What each symbol does to the objects:
state | ~ ! § @ %
MS | BP GF MF MD BT
DM | CP ZB SQ JQ MJ
DC | TJ GQ RM GJ NC
RN | QT CH QG GT BR
TQ | PG LD HN RD SN
QN | QQ SC PG MN JP
SC | HR DT MN QN LT
CN | JQ MJ DT PN CP
JN | QG HD BP FQ CQ
BQ | PB FD PP DL NJ
JT | PN CP LT NB JQ
BT | MS QG BG QD FQ
CD | QS SF NC GL CR
PP | HF DL RN CH PH
FJ | RD SN JH RG PG
HF | SZ QZ QT TB PP
QM | RG PG CD SF RD
PH | PP FH BR SZ QZ
FD | RM RP DL BQ HH
PN | SQ CN SC DT JT
HD | GT BR FQ JN QT
QQ | LD HR FJ SN QN
GF | FQ CQ MD MS QG
RG | HN FJ QS JH QM
LT | SC NB LD JP LM
BG | MF QD DM ZB BZ
SQ | NB JQ HR LM PN
HC | GL CR TJ SR QS
HR | JP LM SN QQ SC
QD | MD BT ZB BG BP
QG | GF GT QD BT JN
TB | BR HF CQ QT CH
TJ | RP SR NJ HH DC
BZ | BG BP MJ BS MD
GL | GQ CD RP NC HC
RP | GJ NC BQ FD TJ
SZ | CH PH HD BR HF
ZB | PR BG JQ DM BS
MD | BZ MS PR MF QD
LM | LT SQ QQ HR DT
GT | CQ RN BT QG HD
QT | HD TB GF CQ RN
HH | FD TJ FH NJ GJ
MN | SN QN QM PG LD
PB | FH RM HF QZ BQ
JP | QN LT TQ LD HR
BR | RN SZ JN HD TB
CQ | JN QT MS GF GT
PG | FJ MN SF QM TQ
QZ | PH PB TB HF DL
JQ | JT DM LM SQ CN
SN | TQ QQ RG FJ MN
GJ | HH DC PB RM RP
FH | DL NJ SZ PH PB
BS | ZB BZ CN MJ MF
NJ | BQ HH PH FH RM
LD | MN JP RD TQ QQ
CR | CD HN SR HC JH
CP | CN PR NB JT DM
FQ | BT JN BZ BP GF
PR | MJ MF JT CP ZB
MF | BS MD CP PR BG
BP | QD FQ BS BZ MS
JH | CR RG GQ QS SF
CH | TB PP GT RN SZ
GQ | SR QS GJ DC GL
NB | DT JT JP LT SQ
QS | HC JH DC GQ CD
DL | QZ BQ CH PP FH
DT | LM PN QN SC NB
MJ | DM BS PN CN PR
NC | DC GL FD RP SR
SF | JH QM GL CD HN
HN | SF RD HC CR RG
RM | NJ GJ QZ PB FD
SR | NC HC HH TJ GQ
RD | QM TQ CR HN FJ

The rows follow the links: the fewer symbols apart two objects are, the more alike their rows tend to be.

Each row is also shifted at random along 8 hidden directions that mean nothing.

Some objects, each with a row of numbers:
GQ [-333,  -80,  -20,   40,   58,  -68,  -25,   38,  -11,  -59,  -95,  -65,  -58,   20,  -13,  -52,   88,  -19,   76,   66,   18,  -10,  -85,   23,  -45,   25,   58,    1,   -1,    3,    3,  -61,   23,  -11,   36,  -62,  -25,   62,  -25,    7,  -41,   59,  -15,  -17,   38,  -43,  -35,  -20,  -29,   41,   48,   39,   10, -101,   20,   66,   35,   44,   -6,   30,  -23]
TQ [  49,   -9,   20,   28,   47,   27,   32,  -28,  -18,   38,  -80,  -56,   26,   44,   62,  -92,  124,   26,  -53,  -49,  -40,  -65,    6,  -39,   72,   37,   54,   16,   17,   70,  -47,  -58,   55,  -54,   68,  -48,  -26,   56,   34,   62,   -7,    7, -122,  -37,   52,  126,  -88,  -34,    0,   99,  -85,  -15,  -14,   18,  -10,   30,   39,   16,  -57,  -48,   34]
NB [-295,   36,   45,  119,   24,   66,  -44,  -47,  -50,   29,   14,   10,   63,    5,   10,  -41,   88,   72,  106,  -64,    0,   74, -119,   -4,   52,   67,  -43,   59,   19,  -10,  -43,   22,   30,  -40,   47,  -85,  -56,  -64,   44,   61,   -7,  -49,  -35,  -16,   75,  -86,   -2,   44,  114,   76,   26,  -37,  -62,   55,  -44,  -74,    0,  -91,   23,  -61,  -33]
PB [ 162,  -17,  -44,  -32,    6,  -39,  -37,   40,   41,  -17,  -17,   40,  -13,  -65,   12,   66,  -76, -116,  -57,   67,    9,   19,    9,   27,  -25,  -60,   53,  -61,    1,   44,   50,    9,  -24,   49,  -23,   57,   72,   23,   41,  -64,   36,   -1,   28,  -67,   99,  127,    3,  -19,   86,   80,  -20,   58,   42,  -59,   72,   68,   35,  -43,  -41,  -75,  -16]
RD [ 139,  -44,    9,  -84,   37,  -16,  -63,  -17,   44,  -34,  -86,  -77,    5,   76,  -52,  -76,  -29,   22,   15,  -30,   37,  -73,   26,  -30,    1,   68,   47,    5,  -48,   77,  -28,  -78,   53,  -44,   55, -108,  -54,   28,   19,   32,  -17,  -16,   47,    8,  -97,   82,  -71,   28,  -68,  -40,   23,  -23,  -37,  -42,  -26,   31,  -52,   53,   -5,   34,   65]
QS [ 169,  -60,  -12,  125,   18,  -47,  153,   69,   91,  -55, -108,  -10,  -63,   40,   53,  -56,  -42,  -17,   -1,   22,  -71,  122,  -19,   51, -112,   12,   44,   10,  -56,   34,   28,   -7,   60,  -45,   28,   15,  -37,   23,   38,   -9,  -42,   -1,   78,   33,   76,   17,  -42,  116,   59,   -6,   81,  -20,  -49,  -87,  -21,   33,  -33, -138,  -27,  -63,  -23]
JT [ -39,   26,   43,    2,  -12,   52,   26,  -38,  -43,   36,   43,  -17,   45,   42,  -42,  -42,   31,   76,   24,  -92,  -27,  -50,   12,  -13,   77,   65,  -46,   66,    4,   30,  -43,  -11,   -5,  -25,   18, -157,  -58,  -23,   -4,   49,   22,  -27,   -4,   44, -153,  -15,   31,   57,   16,  -77,  -38, -128,  -40,   82,  -65,  -73,  -31,    1,   90,   35,   15]
CQ [ -70,   30,  -17,  -39,  -23,   14,    1,   -2,  -81,   56,   90,   31,    5,  -67,   26,   71,   84,  -24,  -78,   36,   -1,  -52,   35,   -3,   55,  -67,  -31,  -13,   72,  -62,   16,   29,  -80,   55,  -51,   82,   72,    3,  -64,  -17,   31,   44, -120,  -24,   30,  -39,   53, -111,  -22,   36,  -96,   41,   76,   46,   44,   -1,   81,   80,   -6,   24,  -32]
CN [-201,   54,   39, -130,   -8,   77, -108,  -55,  -36,    4,   62,   26,   47,   -2,   49,   10,   49,  104,  -87,  -38,  127,  131,   44,  -10,  -29,   51, -108,   16,    8, -123,  -18,   63,   20,  -41,   -7,   67,  -43, -133,  -41,   50,  -44,  -45,  -11,   22,  135, -253,  -13,    9,  -11,   71,  113,   67,  -66,   42,  -43,  -98,  -23,  -52,  -39,  -32,  -26]
PN [ -41,   33,   46,  -33,   -2,   63,   52,  -34,  -51,   40,   35,  -15,   46,   37,   53,  -51,   88,   83,  -92,  -70,    4,   27,   58,  -12,   44,   45,  -57,   48,   24,  -25,  -37,   18,   17,  -43,   20,  -37,  -39,  -41,  -15,   64,   -6,   -8,  -66,   38,    3,  -72,   -5,   21,   -9,   21,  -18,  -52,  -40,   77,  -54,  -74,    1,  -32,    0,  -13,    7]
ZB [ 154,   88,   31,  214,  -35,   81,  -61,  -60,   12,   89,   85,  160,   26,  -51,  -76,   73,  -52,   65,  211,  -47,  -80,   37, -144,  -19,  -13,   33,  -70,   44,  -43, -111,  -15,   82,   14,  -16,  -31,  161,  -50, -102,   -3,   26,  -60,  -78,   10,  -70,   51, -187,   45,    4,  162,  -67,   37,   39,  -59,   65,  -52,  -79,  -53, -115,   23,  -19,  -43]
LT [  87,   67,   38, -163,  -12,   87,  -34,  -64,   28,   86,   -3,   62,   44,   13,   41,  -16,   -5,   64, -231,  -91,   -1,  -32,  176,  -31,   15,   51,   -8,   27,  -36,   15,  -29,   14,   47,  -67,   15,   91,  -48,  -60,  -13,   52,  -31,  -70,  -61,  -52,   73,    5,  -66,   30,   97,   51,  -48,    5,  -71,   56,  -46,  -26,  -28, -101,  -73, -102,   47]
SF [  12,  -50,   -2,  -18,   52,  -20,   41,   31,   23,  -56, -105,  -74,    0,   37,   82,  -84,   50,  -19,  -84,    4,   25,   84,    9,   22,  -16,   33,   52,   -7,    6,   75,    1,  -38,   48,  -40,   59, -106,  -16,   23,   59,   21,    5,    1,   -1,    8,  106,   82,  -70,   58,   31,  130,   29,  -21,  -26,  -51,    0,   39,   25,  -73,  -46,  -90,    1]
GL [   8,  -75,  -16,  -71,   45,  -58,   -5,   25,    3,  -37,  -96,  -86,  -53,   40,   -8,  -62,   61,  -34,  -32,   40,   12, -114,   31,   -6,   -5,    8,   83,   -8,  -10,   55,   -8,  -91,   17,  -14,   34,  -63,  -15,   95,  -27,    9,  -16,   63,  -42,  -10,  -48,   91,  -50,  -46,  -91,    9,  -33,   11,   31,  -67,   28,   82,   22,  115,  -28,   48,   36]
SC [ -24,   16,   46,  -60,   33,   62,  -52,  -75,  -65,   49,  -23,  -45,   35,   36,   93,  -63,  181,   89,  -90,  -45,   54,  -23,   28,  -72,   59,   35,  -20,    3,   39,  -56,  -69,  -16,   50,  -59,   51,   72,  -27,   -8,  -41,   95,  -49,   15, -172,  -30,  121,  -53, -100, -112, -125,  124,  -26,   85,  -15,   49,  -19,  -18,   36,   89, -115,   -4,   32]
PH [-296,  -33,  -40, -318,   -5,  -53, -110,   46,  -31,  -32,   34,    2,  -17,  -50,  -81,   53,  -54, -107, -173,   56,  109, -101,  165,   52,   -3,  -27,   20,  -24,    2,   52,   64,  -30,  -86,   66,  -49, -123,   49,    9,  -43,  -81,   68,   27,   56,   -6,  -97,   22,   73,   23,   54,    2,  -17,  -35,   57,  -48,   70,   50,   31,   35,   75,    8,  -12]
FJ [ -47,  -16,   18,  175,   31,   10,   93,  -15,   41,   59,  -93,    0,  -11,   41,  -23,  -82,   30,   17,   75,  -67, -157, -105,  -51,  -25,   45,   43,   90,   51,  -38,   98,  -39,  -57,   66,  -53,   59,  -37,  -59,   72,   49,   49,  -25,  -11,  -57,  -62,  -45,  158,  -56,   22,   89,  -21, -102,  -65,  -30,    5,  -35,   51,   -7,  -40,   -6,  -26,   38]
MN [-167,   15,   24, -105,   13,   42,  -68,  -62,   69,   27,  -67,    8,    2,   61,  -18,  -32,  -39,   62,  -81,  -55,   19,  -65,   91,  -56,  -31,   58,   25,    2,  -69,    2,  -49,  -32,   83,  -76,   27,  106,  -67,  -14,  -19,   54,  -74,  -47,   -8,  -47,   18,   15, -103,  -19,  -42,  -22,   15,   60,  -61,  -12,  -41,   13,  -69,   13,  -91,  -10,   77]
BP [-140,   67,   12,  120,  -40,   43,   43,  -43,  -62,  102,   96,   42,   34,  -45,    0,   53,   57,    5,   55,  -28,  -95, -107,  -32,  -47,  123,  -58,  -25,    4,   59,  -17,  -26,   24,  -50,   44,  -29,   70,   48,   22,  -12,    7,   40,   18, -125,  -38,  -52,   68,   46, -118,  -18,  -26, -162,  -18,   56,  106,   15,  -21,   49,   85,   21,   42,   12]
RM [ -46,  -62,  -42,  -34,   31,  -69,   32,   49,  -34,   -4,  -41,  -47,  -43,  -19,  -21,   -9,   61,  -97,  -34,   62,  -26, -133,   23,   24,   34,  -43,   80,  -15,   27,   75,   26,  -66,  -41,   49,   -4,  -85,   44,  108,  -11,  -39,   35,   75,  -55,  -25,  -60,  133,   22,  -50,    0,   14, -105,  -21,   80,  -49,   72,   93,   77,   89,   28,   27,   -2]
DM [ 207,   88,   41,   85,  -57,   80,  137,  -49,   32,   84,   57,   73,    6,   22,   93,   21,    6,  105,  -84,  -64,  -78,   64,   75,  -47,  -22,  -28,  -84,   16,   -2, -118,  -31,   78,   35,  -46,  -24,  273,  -15,  -66,  -49,   46,  -65,  -27,  -72,   23,   82, -100,  -32,  -39,  -73,  -51,  -12,   55,  -44,   84,  -65,  -77,  -38,  -29,  -90,   -8,   25]
JN [ 192,   70,  -15,   68,  -43,   13,   -4,  -22,   -1,   57,   96,   53,   62,  -72,   -6,   89,  -85,  -73,   29,  -15,  -44,  -37,  -29,  -30,  102,  -83,   -4,  -52,   43,   53,   11,   44,  -62,   74,  -38,   36,   97,    9,   79,  -52,  100,  -26,  -18,  -53,  -15,  204,   49,  -64,   49,   24, -130,  -13,   66,   82,   43,    8,   32,   17,   13,  -29,   14]
QG [-203,   17,  -10,  -36,  -25,   -6,  -95,   -4,  -68,  -52,   97,  -23,   29,  -34,   28,   64,   10,    7,   69,   56,  126,  107,  -74,    8,   -4,  -47,  -93,  -51,   62, -108,   12,   58,  -57,   57,  -44,   20,   64,  -51,  -21,  -23,   25,   23,   27,   58,   33, -140,   48,  -66, -143,   22,   94,   71,   38,   14,   30,  -63,   20,   93,    7,   67,  -33]
HD [  -7,   22,  -23,   22,  -17,   14,  -26,   29,  -66,   45,   84,  120,  -29, -103,  -24,   91,   57,  -29,    3,   56,  -14,   38,  -33,   64,  -37,  -33,  -52,   29,   24, -105,   52,   64,  -71,   44,  -62,   89,   14,  -60,  -72,  -31,  -14,   10,  -35,  -44,   96, -235,  106,    2,  189,   18,   12,   36,   17,   -6,   29,  -13,   48,  -93,   47,  -30, -122]
GT [-103,   34,  -22,  181,  -43,   -3,   50,    8,  -11,   34,   73,   95,  -30,  -66,    6,   92,   -2,   -8,  119,   46,  -69,   58, -100,    9,  -44,  -68,  -48,  -11,   12, -124,   23,   74,  -34,   35,  -58,  204,   38,  -24,  -43,  -25,  -34,   18,  -21,  -19,   71, -142,   60,  -63,   20,  -50,   11,   78,   30,   11,   17,  -21,   17,   -9,   -8,   31,  -58]

Start here and follow the symbols in turn, left to right. Where do you end up?
Answers are names.
[  52,  -38,   22,  115,   50,    0,   36,   -6,    7,  -18,  -87,  -64,  -16,   68,   21,  -92,   91,   54,   87,  -19,  -30,    6,  -76,  -10,   -9,   57,   23,   32,  -14,    2,  -44,  -48,   71,  -67,   68,  -39,  -72,   34,    2,   67,  -57,   16,  -38,   14,   31,  -28,  -70,   11,  -47,   10,   36,    4,  -44,  -22,  -37,    7,   -9,   19,  -31,   16,   11]
% § ~ ~ % %: HN
[   1,  -66,  -27,   11,   48,  -50,  -46,   24,    2,   -8,  -91,  -14,  -46,  -14,  -41,  -25,   54,  -54,   34,   51,  -25,  -78,  -37,   15,  -25,   13,   90,    7,  -18,   41,   15,  -64,   15,   -4,   27,  -33,  -18,   67,   -6,  -10,  -33,   29,  -31,  -70,   37,   47,  -24,  -17,   80,   49,  -19,   30,   19,  -82,   39,   94,   36,   -1,  -13,  -19,  -12]
% ! @ § % % § §: PH
[ -75,  -29,  -44,  -17,   32,  -53,  -88,   26,   71,  -49,  -62,    0,    0,  -41,   -3,   38, -102, -116,   23,   57,   31,   35,  -46,   19,  -27,  -25,   76,  -78,  -17,   87,   45,  -17,    7,   35,   13,   -4,   52,   35,   96,  -61,   36,  -30,   66,  -78,  111,  174,  -33,    8,   89,  105,   10,   57,   18,  -74,   59,   86,   13,  -50,  -44,  -89,    3]
@ § § % § ~ @: GF
[  26,  -19,  -31,  -94,  -20,  -31,    3,   32,  -74,   55,   49,   56,  -74,  -63,  -42,   66,   93,  -27,  -83,   73,  -22, -139,   84,   29,  -27,  -46,   -5,   22,   23,  -94,   34,   -6,  -75,   42,  -66,  102,   22,   24, -152,  -26,  -34,   90,  -92,  -26,  -41, -164,   80,  -88,    5,  -62,  -65,   46,   69,  -23,   49,   39,   60,   90,   23,   80,  -48]
% ! @ @ ~ %: BR
[ -88,   72,   -5,  -85,   -8,   56, -198,  -36,  -61,   75,  114,  149,   53, -124,  -82,  119,  -23,  -35,   -5,    0,   51,  -17,  -21,   27,   38,    5,  -45,    9,   14,  -38,   36,   64,  -70,   50,  -54,   28,   21,  -98,   -7,  -28,   23,  -61,  -18, -111,   89, -121,  100,   -6,  269,   79,  -23,   32,    0,   37,   33,  -28,   23, -115,   52,  -80,  -72]
! % ~ @ ~: BT
[ -71,  -53,   12,  -52,   26,  -16,  140,   47,   33,  -44,  -95,  -63,  -42,   76,   86, -106,   59,   43, -150,   -7,   -4,   82,   98,   36,  -83,   48,   14,   45,  -28,   12,   -3,  -30,   59,  -78,   40,  -44,  -65,    4,  -25,   37,  -52,   18,    9,   75,   35,  -62,  -60,  102,  -23,   17,   65,  -44,  -66,  -50,  -44,    3,  -12,  -80,  -34,  -36,    1]
! ! @ ! % ~ % %: QQ
[  11,  -43,  -42, -132,   -1,  -49,   19,   73,  -28,   -4,   14,   34,  -46,  -51,  -40,   49,   -7,  -86, -128,   57,    4,  -53,  103,   75,  -29,  -31,   24,    8,    4,   26,   65,  -13,  -70,   50,  -43,  -55,   38,   24,  -50,  -68,   35,   41,   20,   -2,  -40,  -23,   84,   42,  118,   -6,  -31,  -42,   48,  -46,   56,   50,   40,  -41,   61,  -10,  -54]
@ § ! % § @ % %: CQ
[ 309,   50,   47,   11,  -23,   67,  -39,  -68,  -23,   87,   52,   45,   26,   28,  -99,  -13,   14,   87,   74,  -82,  -58, -149,   10,  -52,   65,   54,  -24,   62,  -24,  -16,  -54,  -12,    3,  -23,    5,   -6,  -68,  -17,  -49,   53,  -30,  -33,  -33,  -22, -166,  -48,   20,  -20,    8, -126,  -70,  -52,  -34,   80,  -65,  -48,  -50,   51,   55,   76,   34]
§ % ~ ~ % @: HR
[-229,  -63,  -36,  -71,   36,  -67, -101,   24,   22,  -63,  -77,  -52,  -30,  -11,  -10,   -5,   -9,  -65,   11,   68,   72,   -5,  -22,   12,  -47,  -13,   64,  -53,  -11,   27,   26,  -43,   15,   19,   15,   -8,   16,   49,    9,  -25,  -11,   29,   25,  -35,   56,   50,  -43,  -36,  -42,   65,   43,   80,   31,  -96,   49,   79,   18,   61,  -44,    2,    7]
% § ~ % % !: RP
[ -10,  -43,  -37,  -63,   31,  -28, -126,   23, -155,   37,   47,   26,  -43,  -92,  -72,   57,  194,  -46,   31,   99,   46, -133,  -49,   39,   26,  -25,    2,   30,   67,  -86,   36,  -30,  -93,   60,  -37,  -26,   19,   21, -133,  -19,  -13,   86, -134,  -67,   23, -207,   96, -111,   74,   50,  -45,   59,   82,  -37,   81,   49,  116,  102,   57,   61,  -99]
§ § ~ ~ @: MD
[ 174,   89,   -2,   37,  -58,   36,  -43,  -55,   35,   46,   94,   72,   65,  -51,    4,  101, -130,  -28,   32,  -19,  -10,    3,  -11,  -58,   56,  -72,  -35,  -72,   12,  -11,   -1,   69,  -28,   48,  -48,  151,   82,  -30,   55,  -35,   55,  -46,   10,  -37,   13,  132,   14,  -81,  -34,   -9,  -58,   49,   39,   83,   18,  -26,  -18,   31,  -39,   -7,   42]
! ! ~ ~ § % ~: BP
[ 142,   59,   41,  225,  -28,   63,  122,  -26,  -18,   50,   52,   33,   42,   17,   37,  -19,   41,   70,  103,  -74,  -94,   81,  -98,   -6,   47,   13,  -61,   48,   20,  -32,  -36,   51,   14,  -24,    6,    9,  -24,  -44,   30,   40,   -1,  -30,  -29,   32,   12,  -40,   21,   37,   44,  -24,  -21,  -61,  -40,   93,  -51,  -85,  -14,  -77,   27,  -21,  -25]
§ @ @ § ~ ! %: LD
[-165,  -63,  -29,    7,   51,  -76,    5,   30,   -6, -103,  -94, -159,    1,   27,  121,  -53,   68,  -73,  -13,   71,   77,   74,  -53,  -17,   22,  -51,   69,  -95,   58,   68,    1,  -49,   21,   17,   50,  -63,   78,   95,   80,  -14,   42,   54,  -34,   13,  129,  200,  -94,  -76, -182,  168,   10,   69,   63,  -64,   64,   78,   79,  114,  -99,  -20,   26]
@ ! % ! ! %: JH
[  36,  -65,    0,   20,   51,  -45,   35,   25,   14,  -73, -109, -124,   -9,   60,   46,  -91,   40,  -16,    8,   12,   22,   23,  -31,   -2,   -2,   26,   58,  -14,    1,   81,  -15,  -61,   46,  -28,   61, -123,  -15,   66,   44,   16,    8,   28,    5,   33,   16,  120,  -70,   26,  -81,   64,   25,  -20,   -1,  -55,    2,   40,   14,   36,  -28,   -5,   32]
! ! % § @ § §: FD
